Below are the code and all the weights of a small trained network. Each question names an input and a class and asks about switching units off, where a switched-off unit gives its printed mean instead of its output.

import numpy as np


def w(rows, s, z=0):
    codes = np.array(rows[::2]) - 128.0
    scale = np.full(codes.shape[1], s)
    scale[-1] = z or s
    return codes * scale


def norm(h):
    return h / np.sqrt((h * h).mean(-1, keepdims=True) + 1e-5)


def f(y):
    return np.maximum(y, 0)


def log_softmax(a):
    a = a - a.max(-1, keepdims=True)
    return a - np.log(np.exp(a).sum(-1, keepdims=True))


def net(x, mask):
    res = np.array(x, float).reshape(1, 6) / 4 @ E
    u = 0
    for l in range(2):
        y = f(norm(res) @ A[l][:, :-1].T + A[l][:, -1])
        res = res + np.where(mask[u : u + 4], y, B[l][:, -1]) @ B[l][:, :-1]
        u += 4
    return log_softmax(norm(res)[-1] @ U[:, :-1].T + U[:, -1])


A, B = {}, {}
E = w([
[193,151,123,85,73,85,77,183],'x0',
[80,180,89,193,137,114,166,219],'x1',
[126,124,131,126,130,126,129,132],'x2',
[125,127,130,128,129,128,129,128],'x3',
[128,122,132,132,134,124,126,133],'x4',
[129,104,247,143,86,151,191,93],'x5',
],0.013)
A[0] = w([
[206,39,246,81,137,150,71,12,85],'L0N0',
[162,85,139,81,79,152,70,121,94],'L0N1',
[177,26,37,30,201,150,1,16,50],'L0N2',
[155,49,107,82,187,221,97,33,3],'L0N3',
],0.0075,0.0043)
B[0] = w([
[134,55,56,53,153,192,108,178,254],'L0N0',
[209,155,80,133,66,129,63,151,174],'L0N1',
[91,174,245,245,62,95,185,118,248],'L0N2',
[74,125,157,163,203,55,197,91,195],'L0N3',
],0.011,0.009)
A[1] = w([
[212,148,229,131,101,132,161,252,1],'L1N0',
[163,149,184,115,168,225,180,211,24],'L1N1',
[183,130,192,172,112,224,166,75,83],'L1N2',
[160,146,254,190,47,122,201,137,126],'L1N3',
],0.0073,0.0037)
B[1] = w([
[213,184,88,130,87,169,21,106,184],'L1N0',
[75,131,152,209,115,58,139,2,157],'L1N1',
[89,117,87,100,237,125,86,175,185],'L1N2',
[148,194,225,85,72,19,142,48,254],'L1N3',
],0.0097,0.0082)
U = w([
[47,211,241,211,190,12,235,56,251],'0',
[235,238,207,160,9,38,30,88,106],'1',
[82,17,143,53,219,235,215,42,80],'2',
[223,34,107,18,41,211,54,175,108],'3',
[24,181,2,239,246,216,167,185,45],'4',
[206,235,55,126,175,45,51,255,91],'5',
],0.0098,0.0025)

Each question gives the input, the list of numbers given to net, and the class t.
The units are the neurons (one row each of A and B). Each row of codes is followed by its name. A weight is (code - 128) times the scale printed after its matrix; where a second scale follows, it is the last column's (A, B and U).
mask holds one flag per neuron, layer by layer. A switched-off neuron (its flag False) gives its mean, the last column of its row in B, instead of its output. The means were averaged over made-up inputs and are rounded, as every weight is.
A unit's drop is (log p(t) with every unit on - log p(t) with that unit switched off) / (log p(t) with every unit on - log p(t) with every unit switched off).
The circuit of an input: a set's keep is (log p(t) with only the set's units on - log p(t) with every unit switched off) / (log p(t) with every unit on - log p(t) with every unit switched off). Starting from all 8 units, units are removed one at a time, each time the one whose removal leaves the highest keep (on an exact tie, the one counted first), for as long as the keep stays at least 0.8.
circuit, biggest first: the units of the circuit, biggest drop first
unit that matters most: the unit with the biggest drop
k most important neurons: the k neurons with the biggest drops, biggest first
k most important neurons of layer l: the k neurons of layer l with the biggest drops, biggest first
drop when u is switched off: that unit's drop, to one decimal
input [-4,-7,7,-2,7,2], class 2: unit that matters most	L0N0
input [0,-2,-5,7,4,1], class 2: circuit, biggest first	L0N0, L0N3
input [7,0,-2,-4,-5,6], class 3: 2 most important neurons	L0N2, L0N0
input [1,3,8,0,1,0], class 5: 4 most important neurons	L0N2, L1N3, L0N3, L0N0
input [6,2,4,-7,2,0], class 5: 4 most important neurons	L0N2, L1N3, L1N1, L0N3
input [-1,-8,-8,8,0,-1], class 0: 2 most important neurons of layer 0	L0N2, L0N3
input [0,0,-3,3,-3,2], class 2: 4 most important neurons	L0N2, L0N1, L1N0, L1N1
input [0,7,6,-5,-4,0], class 4: circuit, biggest first	L0N2, L1N3
input [2,-8,-5,-3,3,7], class 3: 2 most important neurons	L0N0, L0N1
input [7,-2,1,-8,2,1], class 3: 2 most important neurons	L0N2, L1N3
input [1,-6,-8,5,6,6], class 3: 2 most important neurons	L0N0, L0N1
input [5,7,-6,-4,-2,8], class 1: 3 most important neurons	L1N0, L0N2, L0N3
input [-8,-7,7,8,1,8], class 2: 2 most important neurons	L0N0, L0N2
input [-2,1,8,3,-7,-2], class 4: circuit, biggest first	L1N3
input [1,-2,-8,-5,-4,2], class 3: 2 most important neurons of layer 0	L0N0, L0N1
input [-6,-5,-6,5,7,2], class 2: 2 most important neurons	L0N0, L1N3
input [-2,-7,1,5,1,5], class 2: 2 most important neurons of layer 0	L0N0, L0N3
input [3,-2,-1,-1,-8,7], class 3: 2 most important neurons of layer 0	L0N0, L0N2
input [-2,-6,1,4,1,6], class 2: 2 most important neurons of layer 0	L0N0, L0N3
input [-3,1,-8,-3,-5,-1], class 4: 2 most important neurons of layer 0	L0N2, L0N3
input [1,-6,-8,-2,-7,4], class 3: most important neuron	L0N0
input [-4,-2,-1,4,7,6], class 2: 2 most important neurons	L0N2, L0N0
input [1,-7,6,5,3,2], class 3: 2 most important neurons	L0N0, L0N1
input [-7,-8,6,-8,2,-3], class 0: drop when L0N2 is switched off	2.7
input [-6,8,1,-6,-2,0], class 4: drop when L0N3 is switched off	0.2
input [8,-6,-2,-2,-8,7], class 3: drop when L0N0 is switched off	0.3
input [-5,-7,-4,0,4,-3], class 0: drop when L0N2 is switched off	3.8
input [-7,-1,-4,5,3,5], class 2: circuit, biggest first	L0N2
